Here is a tiny trained network, its code and every weight. The questions are about switching its units off for an input and a target symbol, where a switched-off unit gives its printed mean instead of its output.

import numpy as np


def w(rows, s, z=0):
    codes = np.array(rows[::2]) - 128.0
    scale = np.full(codes.shape[1], s)
    scale[-1] = z or s
    return codes * scale


def f(y):
    return y / 2 * (1 + np.tanh(0.7978845608 * (y + 0.044715 * y**3)))


def softmax(a):
    e = np.exp(a - a.max(-1, keepdims=True))
    return e / e.sum(-1, keepdims=True)


def log_softmax(a):
    a = a - a.max(-1, keepdims=True)
    return a - np.log(np.exp(a).sum(-1, keepdims=True))


def net(x, mask):
    ids = ['ΔΘΞΣβζτ'.index(c) for c in x.split()]
    T = len(ids)
    res = E[ids] + P[:T]
    q, k, v = (res @ M[0].T for M in (Q, K, V))
    z = softmax(np.where(np.tri(T) > 0, q @ k.T / 2**0.5, -1e9)) @ v
    res = res + np.where(mask[0], z, O[0][:, -1]) @ O[0][:, :-1]
    y = f(res @ A[0][:, :-1].T + A[0][:, -1])
    res = res + np.where(mask[1:9], y, B[0][:, -1]) @ B[0][:, :-1]
    return log_softmax(res[-1] @ U[:, :-1].T + U[:, -1])


Q, K, V, O, A, B = {}, {}, {}, {}, {}, {}
E = w([
[79,166,124,69],'Δ',
[144,95,100,147],'Θ',
[74,186,124,71],'Ξ',
[126,158,99,116],'Σ',
[76,132,132,46],'β',
[87,97,129,53],'ζ',
[202,158,57,248],'τ',
],0.016)
P = w([
[72,71,143,202],'0',
[121,196,78,18],'1',
[190,174,170,127],'2',
[1,90,179,118],'3',
[180,154,60,57],'4',
[203,175,176,126],'5',
[50,139,134,223],'6',
[200,124,67,77],'7',
[213,171,166,160],'8',
[62,70,112,228],'9',
],0.015)
Q[0] = w([
[2,29,45,182],'h1',
[146,163,112,44],'h1',
],0.0097)
K[0] = w([
[1,107,23,200],'h1',
[172,70,135,146],'h1',
],0.0061)
V[0] = w([
[14,254,164,88],'h1',
[125,162,222,233],'h1',
],0.0089)
O[0] = w([
[106,54,160,3,252],'h1',
[203,163,189,171,220],'h1',
],0.015,0.0015)
A[0] = w([
[143,187,131,117,193],'n1',
[12,48,85,211,105],'n2',
[127,54,243,170,45],'n3',
[175,100,83,177,3],'n4',
[148,128,175,158,67],'n5',
[139,224,76,106,166],'n6',
[230,192,114,105,196],'n7',
[138,182,126,78,87],'n8',
],0.011,0.0054)
B[0] = w([
[111,78,119,158,179],'n1',
[69,153,69,24,172],'n2',
[135,116,212,135,152],'n3',
[216,150,152,119,180],'n4',
[114,151,91,202,149],'n5',
[145,88,118,101,212],'n6',
[112,112,112,103,247],'n7',
[91,121,102,245,157],'n8',
],0.011)
U = w([
[85,138,41,164,106],'Δ',
[138,5,173,192,40],'Θ',
[113,126,162,196,253],'Ξ',
[160,194,109,100,80],'Σ',
[120,243,96,128,132],'β',
[133,113,94,152,149],'ζ',
[161,99,150,144,184],'τ',
],0.011,0.0034)

Each question gives the input, a string of symbols that net reads in full, and the target symbol t.
The units are the heads (2 rows each of Q, K, V and O) and the neurons (one row each of A and B). Each row of codes is followed by its name. A weight is (code - 128) times the scale printed after its matrix; where a second scale follows, it is the last column's (O, A, B and U).
mask holds one flag per unit, heads first, then neurons. A switched-off unit (its flag False) gives its mean, the last column of its rows in O or B, instead of its output. The means were averaged over made-up inputs and are rounded, as every weight is.
A unit's drop is (log p(t) with every unit on - log p(t) with that unit switched off) / (log p(t) with every unit on - log p(t) with every unit switched off).
The circuit of an input: a set's keep is (log p(t) with only the set's units on - log p(t) with every unit switched off) / (log p(t) with every unit on - log p(t) with every unit switched off). Starting from all 9 units, units are removed one at a time, each time the one whose removal leaves the highest keep (on an exact tie, the one counted first), for as long as the keep stays at least 0.8.
circuit, biggest first: the units of the circuit, biggest drop first
most important unit: the unit with the biggest drop
top k neurons: the k neurons with the biggest drops, biggest first
drop when u is switched off: that unit's drop, to one decimal
input Θ Ξ Ξ Θ Σ, target Δ: top 3 neurons : n8, n4, n3
input Θ β τ Σ, target β: circuit, biggest first : n2, n6, n1
input ζ τ ζ Θ β, target Δ: circuit, biggest first : n8, h1
input Ξ τ τ τ τ Θ Θ β Ξ τ, target β: top 2 neurons : n2, n4
input ζ Θ ζ ζ Δ, target Δ: circuit, biggest first : n8, h1
input τ β Ξ ζ Θ τ ζ Δ, target Δ: circuit, biggest first : n4, n8
input τ Θ ζ τ τ Θ ζ β, target Δ: circuit, biggest first : h1, n4
input Θ ζ Θ β, target β: most important unit : n2
input Θ Σ Ξ Δ, target β: top 4 neurons : n2, n6, n1, n7
input Θ τ β β Θ τ τ τ τ ζ, target Ξ: circuit, biggest first : h1, n6
input Ξ τ β τ Σ Ξ τ τ τ τ, target Ξ: top 3 neurons : n5, n3, n6
input Θ Ξ ζ Δ Θ ζ ζ τ ζ Θ, target Δ: drop when n2 is switched off : 2.1
input ζ Δ Ξ Θ, target Δ: drop when h1 is switched off : 0.2
input Δ τ Ξ Θ Θ τ Θ Σ τ Θ, target β: drop when n7 is switched off : 0.0
input Θ Ξ τ Ξ ζ τ τ τ Δ β, target Ξ: drop when n5 is switched off : 0.0
input Ξ Ξ Θ Ξ, target Θ: circuit, biggest first : h1
